How the points are linked:
ligi d degu
ligi z vevo
ligi y pege
ligi u lazi
ligi e navo
lebu z lazi
lebu y pipa
lebu u lope
lebu e nesi
fore t leda
fore d bofa
fore y reru
fore u nodi
zige d fune
zige z pilu
zige y roge
zige u vevo
zige e vebu
kibe d bini
kibe y rubu
kibe u pilu
kibe e gefo
lazi d lebu
lazi z bini
lazi y pupe
lazi u fune
lazi e rema
ledi t puru
ledi z deko
ledi y lusi
ledi u nabi
dasi t fune
dasi d puru
dasi z vebu
dasi y dado
dasi u navo
dasi e deko
luza t bove
luza z guno
luza y teka
luza u sene
luza e vabo
rodu t fute
rodu d kaba
rodu y lito
rodu u gefo
rodu e zoni
guno t pege
guno d luza
guno z rudu
guno y navo
guno u ropa
guno e kifa
duti t bini
duti d rema
duti z gefo
duti y roki
duti u vebu
duti e kimi
fega t ropa
fega d popu
fega z sezu
fega y mesu
fega u doti
fute d vevo
fute y finu
fute u kibe
fute e rodu
rudu t misa
rudu d guno
rudu z lito
rudu y kaba
rudu u roki
rudu e gito
kaba t vevo
kaba d navo
kaba z rodu
kaba y rudu
kaba u duti
kaba e vudo
sezu t roki
sezu d fega
sezu z sobi
sezu y kimi
sezu u bofa
reru t zuta
reru d sopa
reru y fore
reru u zoni
nora t rubu
nora d roki
nora y gefo
nora u leda
nora e sobi
pilu d zige
pilu y gose
pilu u fute
pilu e zuta
vabo t luza
vabo z kifa
vabo y nabi
vabo u popu
lope z fune
lope y kebu
lope u degu
lope e puru
vudo t kaba
vudo d sazu
vudo z zoni
vudo y gito
vudo u kimi
robe t roge
robe d dado
robe z leda
robe y vebu
robe u rudu
robe e bofa
mesu t rema
mesu d vake
mesu z kimi
mesu y fega
mesu u deko
dado t pumi
dado d mugo
dado z robe
dado y dasi
dado u guno
dado e doti
lusi t mugo
lusi z doti
lusi y ledi
lusi u vabo
degu z ligi
degu y bove
degu u lebu
degu e teka
vake t nesi
vake z mesu
vake y popu
vake u ledi
roki t tigi
roki d ropa
roki z nora
roki y duti
roki u robe
roki e sezu
pipa z pupe
pipa y lebu
pipa u kebu
pipa e sene
kifa t guno
kifa d vabo
kifa z gito
kifa y sazu
kifa u fega
mugo t kebu
mugo z dado
mugo y puru
mugo u luza
mugo e lusi
keke t gefo
keke d kimi
keke y sobi
keke u reru
lito t finu
lito d rudu
lito y rodu
lito u nora
lito e nodi
roge d pumi
roge z gose
roge y zige
roge u misa
roge e robe
zoni t rodu
zoni d vudo
zoni y nodi
zoni u keke
bofa t robe
bofa d doti
bofa z fore
bofa y sopa
bofa u gito
deko t dasi
deko d ledi
deko z sopa
deko y doti
deko u sazu
bini d lazi
bini z kibe
bini y tigi
bini u zige
bini e duti
nabi t teka
nabi z sazu
nabi y vabo
nabi u vake
navo t ligi
navo d teka
navo z kaba
navo y guno
navo u rema
navo e sazu
nodi t lito
nodi d gito
nodi y zoni
nodi u sobi
sazu t navo
sazu d nabi
sazu z vudo
sazu y kifa
sazu u mesu
finu d misa
finu y fute
finu u rubu
finu e lito
vebu t zige
vebu d dasi
vebu z zuta
vebu y robe
vebu u kaba
vebu e sopa
doti t dado
doti d lusi
doti z bofa
doti y deko
doti u kifa
fune d lope
fune z zige
fune y pumi
fune u ligi
fune e dasi
rubu d tigi
rubu y kibe
rubu u gose
rubu e nora
sobi t nora
sobi d sezu
sobi y keke
sobi u fore
gefo t kibe
gefo d duti
gefo y nora
gefo u zuta
gefo e keke
pege d bove
pege z misa
pege y ligi
pege u pupe
pege e guno
sopa t vebu
sopa d deko
sopa z reru
sopa y bofa
sopa u vudo
leda t gose
leda d robe
leda y zuta
leda u lito
leda e fore
gose d roge
gose y pilu
gose u finu
gose e leda
sene t pipa
sene z ropa
sene y nesi
sene u mugo
sene e popu
misa d pege
misa z finu
misa y vevo
misa u tigi
misa e rudu
pupe d pipa
pupe z tigi
pupe y lazi
pupe u pumi
pupe e ropa
rema t lazi
rema d nesi
rema z duti
rema y ropa
rema u dasi
rema e mesu
kebu z pumi
kebu y lope
kebu u bove
kebu e mugo
ropa t pupe
ropa d sene
ropa z roki
ropa y rema
ropa u dado
ropa e fega
zuta t pilu
zuta d vebu
zuta y leda
zuta u rodu
zuta e reru
nesi t lebu
nesi z rema
nesi y sene
nesi u puru
nesi e vake
pumi d kebu
pumi z roge
pumi y fune
pumi u pege
pumi e dado
teka t degu
teka z navo
teka y luza
teka u nesi
teka e nabi
tigi d pupe
tigi z rubu
tigi y bini
tigi u roge
tigi e roki
popu t sene
popu z fega
popu y vake
popu u lusi
bove z pege
bove y degu
bove u pipa
bove e luza
gito t rudu
gito d kifa
gito z nodi
gito y vudo
gito u sezu
puru t lope
puru z dasi
puru y mugo
puru u teka
puru e ledi
vevo d ligi
vevo z fute
vevo y misa
vevo u bini
vevo e kaba
kimi t duti
kimi d mesu
kimi z keke
kimi y sezu
kimi u sopa

The rows follow the links: the fewer symbols apart two points are, the more alike their rows tend to be.

Each row is also shifted at random along 4 hidden directions that mean nothing.

Known rows, each with its point:
[382, -129, 156, -426, -81, 94, -217, 118, -161, 80, 18, 54, 155, -88, 316, -142, -86, 279, 42, -488, -101, 18, 130, -79, -331, 71, -129, -77, -103, 70, 303, 85, 111, -10, -20, 63, 5, 2, -178] | nodi
[867, -149, -29, -106, 47, 89, 197, 146, -155, 72, 4, -62, 194, -356, -41, 221, -152, -84, 35, 273, -55, -12, 42, -20, -22, 150, -160, 67, -94, -36, 27, 218, -90, -132, 204, 206, -269, 33, -62] | sobi
[-227, -64, -122, 7, -5, 114, -31, 3, -132, -417, 168, 203, 32, 157, 225, -54, -68, -109, 308, -34, 269, 110, -262, 159, -102, 8, 75, -33, 176, -65, 102, -68, 33, 83, 29, -54, -263, -117, -35] | navo
[360, 63, -164, 291, -3, -123, 205, -71, 190, -204, 81, 328, 28, -214, -282, 4, 12, -241, 74, 768, 163, -211, 245, 83, 511, 153, 123, 148, 116, -76, -280, 99, -238, 62, -212, 6, -181, -156, 182] | pege
[-494, 198, 243, -67, 76, -34, 157, -26, 134, 26, -153, -24, -51, 34, 92, 173, 106, -145, -444, -201, -20, 106, -161, -98, 94, -266, 231, -193, 72, -181, -30, -56, 126, 212, 22, -142, 352, 211, 123] | vebu
[177, -208, 330, 142, 267, -356, -424, 205, -108, 372, -339, 153, 203, -151, -181, 77, 283, 142, -14, 47, -50, -569, 21, -98, 407, -97, 287, -96, 155, -337, -214, -121, 97, -290, -25, -110, 227, -51, 146] | fute
[161, 193, 203, -516, -87, -35, -30, 1, 171, -27, 68, 22, 115, -28, 200, -78, 32, -113, -302, -250, -51, -136, 186, -156, -63, -84, 167, -130, 17, -75, 74, 56, 114, 481, -178, 42, 311, 42, 84] | lito
[252, 90, -125, 13, -42, 133, 295, -167, 215, -65, 122, -283, -171, 66, -304, -60, 39, -187, -98, 172, 98, -57, -65, 59, -10, -52, 54, 178, -81, 142, -143, 86, -104, 198, -129, 23, 84, -115, 83] | sene
[-476, 14, -87, 106, 51, 71, -44, -125, 58, 105, 29, -336, -88, 271, -198, -88, 134, -85, -16, -172, 108, -111, -297, 31, -147, -201, 115, 85, -34, 61, -114, -163, 70, 18, 63, -63, 163, -101, 91] | nesi
[735, -275, 181, -104, -80, 132, -8, -66, -47, -54, 63, 219, -129, -50, -66, -159, -16, 261, 150, -130, 134, -164, -34, 99, 38, -29, 146, 0, 85, 19, 58, 140, 78, 39, -246, -78, 53, -38, -186] | guno
[6, 156, -29, -197, -138, 308, 242, -111, 494, -177, 30, 17, 4, -120, -100, -199, 66, -187, -272, -155, 193, -3, 95, -134, -14, -109, 9, 310, -206, 34, -46, 127, -76, 320, -75, -109, 72, -155, 170] | vabo
[286, -14, -233, 73, -39, 55, 362, -68, -148, 79, 232, -116, 14, -136, -83, 172, -158, -309, 88, 552, 6, -79, 169, 150, -15, 125, -29, -50, 94, 113, -106, 144, -62, 217, 24, 246, -138, -47, -75] | roki
[846, -375, -210, 387, -29, -123, -190, -19, -536, -12, 191, 79, -190, 89, -133, 7, -162, 385, 715, 370, -133, 78, 12, 290, -21, 321, -216, -71, 95, 237, 64, -47, -57, -534, -69, 234, -430, 14, -403] | pupe
[433, -144, -198, -8, -148, 177, 148, -186, -290, -136, 301, -166, -233, 169, 4, -33, -182, 52, 325, 79, 11, 194, -11, 204, -297, 111, -176, -56, 71, 285, 149, 38, 71, 53, -9, 252, -188, 8, -283] | ropa
[627, 112, 5, -65, -15, -269, -13, 67, -100, -175, 36, 91, -9, -73, 88, 154, -179, 18, -50, 311, -235, 218, 146, 16, 175, 238, -101, -201, 31, 16, 25, 33, -128, -78, -155, 115, -114, 250, -61] | gose
[-351, -16, -141, 154, 41, 71, 55, 8, 173, -228, 72, 103, 20, 104, -82, -73, 3, -232, 83, 147, 318, -101, -287, 87, 69, -78, 182, 187, 47, -69, -119, -32, -143, 92, -76, -139, -104, -218, 201] | teka
[-134, -139, -71, 125, -41, 21, 43, 5, 89, 138, 37, 38, -127, 49, -198, -251, 76, 28, 83, 81, 244, -338, 25, 76, 33, -27, 223, 205, -31, 96, -81, 139, -151, 78, -312, -176, 68, -260, 23] | luza
[-51, 240, 253, -238, 84, -271, -248, -13, 28, -60, -124, -20, -3, 135, 175, 59, 93, 131, -244, -314, -294, 162, -18, -136, 77, -86, 74, -247, 4, -91, 36, -202, 210, 11, -30, 2, 310, 268, 100] | pilu
[-628, 40, -38, -147, -132, 198, 17, -89, -4, 468, 49, -242, 58, -36, 117, -149, 95, -4, -114, -291, -57, -140, 360, -69, -361, -67, -173, 70, -124, 140, 80, 25, 143, 156, 166, 161, 175, -128, -95] | sezu
[-392, 408, 176, -392, -62, 254, 233, -93, 478, -189, -109, -70, 78, -59, 217, 76, 79, -249, -623, -470, -124, 408, -72, -257, -63, -245, -30, 0, -140, -110, 102, -25, 190, 402, 242, -96, 278, 260, 188] | sopa
[-287, -309, -313, 306, -100, 194, 65, 51, -319, 405, 143, -117, 20, -84, -30, -80, -149, 74, 427, 213, 96, -152, 224, 185, -296, 143, -265, 160, -51, 234, 44, 152, -149, -270, 178, 147, -382, -214, -254] | fega
[229, -253, 209, -50, 54, 321, -147, -19, -95, 152, -114, -165, 39, -3, -31, -28, 150, 295, 61, -611, -76, 11, -298, -52, -241, -153, -155, 16, -57, -52, 78, -105, 341, -341, 318, 0, 69, 66, -165] | mesu
[-1075, 238, -210, 159, -76, -292, -71, -26, 113, 291, 97, 170, 51, 26, 3, -194, 96, -295, 42, 494, 45, -410, 678, 15, 210, 83, 135, 60, 96, 44, -184, -101, -203, 335, -206, 66, 114, -256, 155] | misa
[-233, 342, 312, -327, -117, 30, 262, -110, 353, 164, -79, -141, -214, -42, 35, 40, 125, -93, -666, -242, -84, 0, 270, -211, 53, -301, 246, -154, -30, 3, -29, 104, 48, 551, -240, -97, 622, 228, 83] | robe

From each start, follow one symbol. Which point do you reach?
Answers are names.
new walk
[-334, 62, -66, -264, -260, 132, -97, -181, -24, -127, 197, -177, -437, 441, 229, -302, -208, 361, 53, -557, -87, 406, -42, 86, -468, 13, -135, -101, -183, 447, 346, -1, 11, 95, -316, -17, 98, 115, -255]
z -> dado
new walk
[245, 211, 352, -207, 124, -114, -285, -70, 256, -248, -108, 187, 112, 57, -18, -35, 326, 61, -230, -356, -114, -38, -69, -215, 297, -169, 193, -106, 159, -225, -59, -303, 343, 143, -45, -47, 400, 121, 150]
d -> ligi
new walk
[-99, -212, 122, 80, 94, 206, -52, 112, 141, 142, -215, 208, 222, -228, -34, -87, 127, 19, -15, -198, 216, -276, -164, -93, 89, -137, 97, 191, -33, -239, -90, 61, 17, -129, 176, -176, -3, -150, 60]
t -> navo
new walk
[-288, 417, -257, -310, -98, 143, 278, -71, 184, -741, 300, 222, 199, 98, 385, 134, -143, -610, -76, 166, 153, 364, -153, -16, -35, 45, 57, -87, 196, -134, 27, -55, 43, 582, 75, 107, -193, -32, 172]
t -> vevo
new walk
[-13, 365, -1, -77, -27, -39, 68, -213, 227, -591, 58, 52, -193, 214, 84, 67, 26, -59, -225, -44, -176, 553, -159, -85, 145, -42, -58, -103, 22, 13, 32, -243, 110, 136, -59, -49, 101, 299, 139]
d -> lope
new walk
[687, -12, 290, -619, -81, 42, -269, -80, -226, 79, 104, -291, -36, 170, 248, -74, 33, 387, -59, -694, -344, 97, -60, -112, -434, -14, -45, -321, -4, 150, 290, -104, 400, 122, -40, 224, 341, 218, -257]
e -> sobi
new walk
[-258, 245, 166, -111, 158, -207, 209, 123, 134, 103, -202, -23, 154, -113, 43, 316, 41, -378, -461, 178, 1, -72, -81, -169, 250, -170, 268, -143, 73, -295, -127, 70, -62, 250, 65, -113, 250, 188, 276]
y -> leda
new walk
[265, -120, 316, 310, 139, -186, -102, -23, 176, 353, -274, -23, -255, -76, -525, -87, 293, 368, -214, 11, -22, -358, 61, -78, 388, -131, 274, 87, -79, 0, -249, 43, -96, -281, -320, -257, 411, 69, 91]
z -> pumi
new walk
[290, 83, 115, -171, -49, 157, -1, -118, 117, -506, 25, -86, -270, 272, 81, -27, -42, 212, -130, -493, 0, 472, -524, -7, -110, -136, 24, -42, -77, 88, 177, -50, 139, 1, -100, -160, 60, 223, -60]
u -> teka
new walk
[-292, -28, -26, -221, -192, 36, -114, -38, -208, 110, 169, 167, -32, 125, 308, -235, -65, 124, 154, -210, 74, -160, 331, 56, -312, 57, 45, -137, 114, 148, 183, 96, 57, 259, -200, 67, 71, -166, -215]
u -> roki
new walk
[311, -61, 47, 14, -64, 138, 335, 84, 35, 129, -74, 87, 8, -333, 19, 125, -151, -41, -165, 165, 11, 108, 143, -50, 63, 61, -131, 75, -91, -32, 53, 318, -173, -52, 59, -34, -155, 134, -108]
u -> gito
new walk
[-521, 170, -310, 156, -91, -109, -104, -73, -37, -454, 166, -4, -207, 360, 151, -59, -200, 7, 210, 79, -26, 472, -117, 148, -57, 124, -198, -7, -61, 207, 86, -189, -151, -76, -103, -28, -256, 50, -28]
y -> kebu
new walk
[170, 42, -102, 15, 50, -270, -189, 22, -197, 215, 41, -111, 57, 10, -24, 75, -22, 29, 127, 227, -199, -167, 279, 10, 53, 172, -81, -118, 61, 44, -55, -95, 5, -59, -52, 206, 31, -1, -60]
y -> kibe
new walk
[190, 4, 31, 92, -104, 40, 333, -50, -26, -1, 43, 46, -280, -64, -52, 43, -159, 21, -113, 171, 67, 147, 69, 95, 77, 10, 66, -8, 20, 116, 23, 263, -172, 62, -226, -33, -10, 139, -132]
e -> doti
new walk
[-487, 9, 72, -160, -107, 150, 8, 56, 148, 383, -55, 71, 144, -213, 103, -211, 85, -51, -148, -184, 105, -321, 400, -102, -89, -75, 37, 133, -76, -22, 34, 194, -20, 234, 36, -48, 154, -190, 10]
y -> vudo
